Here is a tiny trained network, its code and every weight. The questions are about switching its units off for an input and a class, where a switched-off unit gives its printed mean instead of its output.

import numpy as np


def w(rows, s, z=0):
    codes = np.array(rows[::2]) - 128.0
    scale = np.full(codes.shape[1], s)
    scale[-1] = z or s
    return codes * scale


def norm(h):
    return h / np.sqrt((h * h).mean(-1, keepdims=True) + 1e-5)


def f(y):
    return y / 2 * (1 + np.tanh(0.7978845608 * (y + 0.044715 * y**3)))


def log_softmax(a):
    a = a - a.max(-1, keepdims=True)
    return a - np.log(np.exp(a).sum(-1, keepdims=True))


def net(x, mask):
    res = np.array(x, float).reshape(1, 2) / 4 @ E
    u = 0
    for l in range(3):
        y = f(norm(res) @ A[l][:, :-1].T + A[l][:, -1])
        res = res + np.where(mask[u : u + 6], y, B[l][:, -1]) @ B[l][:, :-1]
        u += 6
    return log_softmax(norm(res)[-1] @ U[:, :-1].T + U[:, -1])


A, B = {}, {}
E = w([
[132,128,227,189,107,162,224,62,212],'x0',
[254,99,212,180,26,142,117,105,184],'x1',
],0.0096)
A[0] = w([
[175,151,176,142,128,141,182,109,170,100],'L0N1',
[130,99,144,132,125,122,163,125,131,130],'L0N2',
[255,125,156,135,101,126,110,126,130,18],'L0N3',
[131,120,155,158,135,139,199,89,154,7],'L0N4',
[131,139,125,118,112,123,158,131,175,53],'L0N5',
[234,118,110,110,106,117,52,137,114,58],'L0N6',
],0.018,0.0018)
B[0] = w([
[178,103,200,90,158,77,97,100,179,235],'L0N1',
[128,159,237,111,65,142,65,147,136,155],'L0N2',
[5,95,35,105,12,126,183,167,164,249],'L0N3',
[150,108,208,161,144,130,173,66,186,220],'L0N4',
[162,169,139,156,142,156,152,173,185,154],'L0N5',
[201,163,106,217,114,184,115,99,95,236],'L0N6',
],0.019,0.016)
A[1] = w([
[75,138,231,133,138,143,247,101,210,163],'L1N1',
[76,166,175,124,106,77,141,128,253,150],'L1N2',
[90,65,252,152,136,103,119,116,140,4],'L1N3',
[118,156,190,186,184,198,200,98,130,205],'L1N4',
[136,110,201,36,85,134,66,196,72,19],'L1N5',
[89,121,175,87,103,107,189,128,209,171],'L1N6',
],0.018,0.0018)
B[1] = w([
[165,72,214,196,200,110,10,12,166,253],'L1N1',
[150,84,197,100,199,157,176,57,73,227],'L1N2',
[124,134,38,138,59,218,135,84,119,203],'L1N3',
[167,147,81,176,203,124,67,92,45,173],'L1N4',
[137,85,159,79,111,200,158,211,36,127],'L1N5',
[250,192,223,137,206,81,115,110,129,217],'L1N6',
],0.012,0.026)
A[2] = w([
[107,110,222,143,198,102,80,38,223,217],'L2N1',
[192,94,96,86,72,93,43,181,141,195],'L2N2',
[163,179,161,92,86,128,128,204,177,6],'L2N3',
[163,168,124,183,231,159,117,95,79,181],'L2N4',
[3,113,94,80,184,107,183,80,122,206],'L2N5',
[109,117,95,115,92,156,143,166,199,26],'L2N6',
],0.022,0.0016)
B[2] = w([
[219,252,112,126,193,83,65,171,38,252],'L2N1',
[115,172,123,171,127,135,135,43,169,137],'L2N2',
[162,78,70,123,112,110,114,212,74,127],'L2N3',
[166,140,228,85,182,69,115,129,143,202],'L2N4',
[37,134,133,129,139,54,115,177,147,164],'L2N5',
[65,211,138,193,201,151,144,102,84,141],'L2N6',
],0.016,0.037)
U = w([
[142,20,112,36,125,239,138,186,53,3],'0',
[127,25,104,45,128,194,167,123,172,1],'1',
[111,170,38,237,36,207,148,78,123,172],'2',
[235,192,199,154,210,95,47,84,89,204],'3',
[2,114,126,75,186,47,89,212,106,204],'4',
],0.0097,0.0032)

Each question gives the input, the list of numbers given to net, and the class t.
The units are the neurons (one row each of A and B). Each row of codes is followed by its name. A weight is (code - 128) times the scale printed after its matrix; where a second scale follows, it is the last column's (A, B and U).
mask holds one flag per neuron, layer by layer. A switched-off neuron (its flag False) gives its mean, the last column of its row in B, instead of its output. The means were averaged over made-up inputs and are rounded, as every weight is.
A unit's drop is (log p(t) with every unit on - log p(t) with that unit switched off) / (log p(t) with every unit on - log p(t) with every unit switched off).
unit that matters most: the unit with the biggest drop
top k neurons: the k neurons with the biggest drops, biggest first
top k neurons in layer l: the k neurons of layer l with the biggest drops, biggest first
drop when u is switched off: that unit's drop, to one decimal
input [-1,6], class 2: unit that matters most -> L0N6
input [-4,-7], class 4: top 4 neurons -> (L0N4, L1N1, L0N6, L1N6)
input [0,-4], class 4: top 2 neurons -> (L0N4, L0N1)
input [-6,-7], class 4: top 2 neurons -> (L1N1, L0N6)
input [-1,-3], class 4: top 3 neurons in layer 0 -> (L0N4, L0N1, L0N6)
input [-2,-3], class 4: top 2 neurons in layer 0 -> (L0N4, L0N6)
input [-5,2], class 2: top 4 neurons in layer 1 -> (L1N6, L1N1, L1N2, L1N4)
input [-1,-1], class 4: top 2 neurons in layer 0 -> (L0N4, L0N1)
input [0,-2], class 4: top 2 neurons -> (L0N4, L0N1)
input [0,0], class 0: top 2 neurons -> (L1N5, L0N4)
input [-6,-4], class 4: top 2 neurons in layer 0 -> (L0N6, L0N1)
input [-4,-5], class 4: top 3 neurons in layer 0 -> (L0N4, L0N6, L0N2)
input [1,-3], class 4: top 3 neurons in layer 0 -> (L0N4, L0N1, L0N6)
input [-3,-5], class 4: top neuron in layer 0 -> (L0N4)
input [-2,3], class 2: drop when L0N6 is switched off -> 0.1
input [-2,-8], class 4: drop when L0N6 is switched off -> 0.5
input [-2,6], class 2: drop when L2N4 is switched off -> 0.0
